Below is a small trained network, with its code and all its weights. Each question gives an input and a class and asks what happens when units are switched off, that is, made to give their printed mean instead of their output.

import numpy as np


def w(rows, s, z=0):
    codes = np.array(rows[::2]) - 128.0
    scale = np.full(codes.shape[1], s)
    scale[-1] = z or s
    return codes * scale


def norm(h):
    return h / np.sqrt((h * h).mean(-1, keepdims=True) + 1e-5)


def f(y):
    return y / 2 * (1 + np.tanh(0.7978845608 * (y + 0.044715 * y**3)))


def log_softmax(a):
    a = a - a.max(-1, keepdims=True)
    return a - np.log(np.exp(a).sum(-1, keepdims=True))


def net(x, mask):
    res = np.array(x, float).reshape(1, 8) / 4 @ E
    u = 0
    for l in range(4):
        y = f(norm(res) @ A[l][:, :-1].T + A[l][:, -1])
        res = res + np.where(mask[u : u + 5], y, B[l][:, -1]) @ B[l][:, :-1]
        u += 5
    return log_softmax(norm(res)[-1] @ U[:, :-1].T + U[:, -1])


A, B = {}, {}
E = w([
[172,214,72,130,252,138],'x0',
[124,123,124,124,132,124],'x1',
[186,130,63,17,67,213],'x2',
[128,133,134,132,128,133],'x3',
[126,130,130,126,130,127],'x4',
[149,148,175,81,127,72],'x5',
[136,130,132,131,126,126],'x6',
[234,11,177,124,175,150],'x7',
],0.015)
A[0] = w([
[137,148,106,58,100,206,112],'L0N0',
[22,167,88,99,131,91,3],'L0N1',
[145,184,240,35,148,27,101],'L0N2',
[65,96,98,252,153,244,76],'L0N3',
[133,139,193,193,155,128,92],'L0N4',
],0.019,0.0035)
B[0] = w([
[224,117,120,125,90,63,255],'L0N0',
[173,167,163,206,103,223,252],'L0N1',
[150,52,7,198,105,131,250],'L0N2',
[162,61,39,162,104,88,234],'L0N3',
[215,178,201,95,84,90,203],'L0N4',
],0.02,0.0091)
A[1] = w([
[44,79,103,55,210,165,9],'L1N0',
[44,96,181,62,248,146,9],'L1N1',
[35,103,88,41,196,72,87],'L1N2',
[1,195,49,54,125,72,72],'L1N3',
[141,13,168,97,226,149,1],'L1N4',
],0.018,0.0058)
B[1] = w([
[1,129,183,110,145,117,117],'L1N0',
[57,158,149,142,162,193,128],'L1N1',
[90,77,218,32,215,105,107],'L1N2',
[62,76,228,97,227,160,113],'L1N3',
[185,87,187,144,165,188,253],'L1N4',
],0.017,0.0011)
A[2] = w([
[151,204,65,122,255,133,16],'L2N0',
[75,122,183,232,175,42,7],'L2N1',
[124,137,81,1,99,190,6],'L2N2',
[81,178,89,89,166,117,46],'L2N3',
[38,63,179,113,41,142,34],'L2N4',
],0.027,0.0016)
B[2] = w([
[74,24,132,45,118,37,245],'L2N0',
[253,148,59,20,79,181,254],'L2N1',
[213,116,63,103,98,187,184],'L2N2',
[53,132,162,132,118,112,123],'L2N3',
[79,69,128,55,193,19,194],'L2N4',
],0.024,0.0061)
A[3] = w([
[28,250,30,98,37,97,195],'L3N0',
[182,155,186,86,121,198,150],'L3N1',
[193,42,156,104,179,141,182],'L3N2',
[70,106,124,44,209,94,122],'L3N3',
[148,134,67,156,78,100,252],'L3N4',
],0.026,0.0031)
B[3] = w([
[178,80,170,182,253,140,152],'L3N0',
[115,163,144,122,130,123,165],'L3N1',
[101,154,140,154,157,148,213],'L3N2',
[91,148,172,106,91,148,151],'L3N3',
[70,149,142,120,118,126,252],'L3N4',
],0.034,0.026)
U = w([
[249,158,123,97,111,143,94],'0',
[148,137,206,182,215,176,55],'1',
[81,78,171,56,166,76,49],'2',
[135,87,83,196,129,111,50],'3',
[85,185,158,139,139,127,254],'4',
[85,187,157,138,145,129,210],'5',
[85,174,162,143,136,129,197],'6',
],0.016,0.0039)

Each question gives the input, the list of numbers given to net, and the class t.
The units are the neurons (one row each of A and B). Each row of codes is followed by its name. A weight is (code - 128) times the scale printed after its matrix; where a second scale follows, it is the last column's (A, B and U).
mask holds one flag per neuron, layer by layer. A switched-off neuron (its flag False) gives its mean, the last column of its row in B, instead of its output. The means were averaged over made-up inputs and are rounded, as every weight is.
A unit's drop is (log p(t) with every unit on - log p(t) with that unit switched off) / (log p(t) with every unit on - log p(t) with every unit switched off).
The circuit of an input: a set's keep is (log p(t) with only the set's units on - log p(t) with every unit switched off) / (log p(t) with every unit on - log p(t) with every unit switched off). Starting from the 12 units with the biggest drops (on a tie, the unit counted first), units are removed one at a time, each time the one whose removal leaves the highest keep (on an exact tie, the one counted first), for as long as the keep stays at least 0.8.
circuit, biggest first: the units of the circuit, biggest drop first
top k neurons: the k neurons with the biggest drops, biggest first
top k neurons in layer l: the k neurons of layer l with the biggest drops, biggest first
input [-7,6,8,3,7,-7,-4,-8], class 0: top neuron => L2N2
input [3,-2,4,8,-7,3,-1,3], class 6: circuit, biggest first => L2N1, L3N0
input [5,-6,-5,1,4,7,4,5], class 3: top 2 neurons => L0N2, L3N1
input [4,-8,-2,4,8,-3,-6,5], class 4: top 2 neurons in layer 3 => L3N0, L3N2
input [4,-8,0,-1,-5,7,-2,5], class 5: top 2 neurons => L3N2, L0N3
input [1,-4,2,5,1,-5,1,-4], class 3: top 2 neurons => L0N3, L3N2
input [1,5,6,3,3,-7,2,-1], class 3: top 2 neurons => L0N3, L2N1
input [-5,1,2,-6,-5,-3,-8,7], class 1: top 2 neurons => L1N4, L3N4
input [5,-1,6,-2,-5,3,5,7], class 1: top 4 neurons => L3N2, L2N1, L0N4, L1N4
input [3,3,-8,-5,-7,8,-5,5], class 0: top 2 neurons => L2N1, L0N4
input [-4,4,-7,-6,-8,-8,0,-8], class 1: top 2 neurons => L3N0, L0N0
input [-2,5,-5,-1,5,-2,1,-8], class 1: top 2 neurons => L0N1, L3N0
input [-5,-6,-7,3,4,-5,-5,-3], class 0: top 2 neurons => L2N1, L0N2
input [8,4,5,2,6,-6,-1,-5], class 2: top 2 neurons => L2N0, L0N2
input [-8,-1,-1,-3,-5,1,1,-6], class 2: circuit, biggest first => L2N4
input [-8,-7,2,-5,3,-8,-5,2], class 2: top 2 neurons in layer 0 => L0N2, L0N1
input [8,-2,6,-2,-4,-6,-4,5], class 2: top 2 neurons in layer 2 => L2N0, L2N1
input [6,-4,3,8,1,7,-3,3], class 6: top 2 neurons in layer 0 => L0N2, L0N3
input [-5,-8,5,7,-5,8,4,8], class 1: top 3 neurons in layer 3 => L3N2, L3N4, L3N3
input [5,-7,5,1,8,-2,7,8], class 1: circuit, biggest first => L3N2
input [0,4,4,-3,-3,5,5,5], class 1: top 2 neurons in layer 0 => L0N3, L0N4
input [8,4,7,2,-2,-2,-3,5], class 2: top 2 neurons in layer 0 => L0N4, L0N1
input [3,-3,1,6,0,-8,7,5], class 3: top 3 neurons in layer 3 => L3N1, L3N3, L3N0
input [4,-1,-6,2,-6,-1,-4,6], class 0: top 2 neurons in layer 0 => L0N4, L0N1
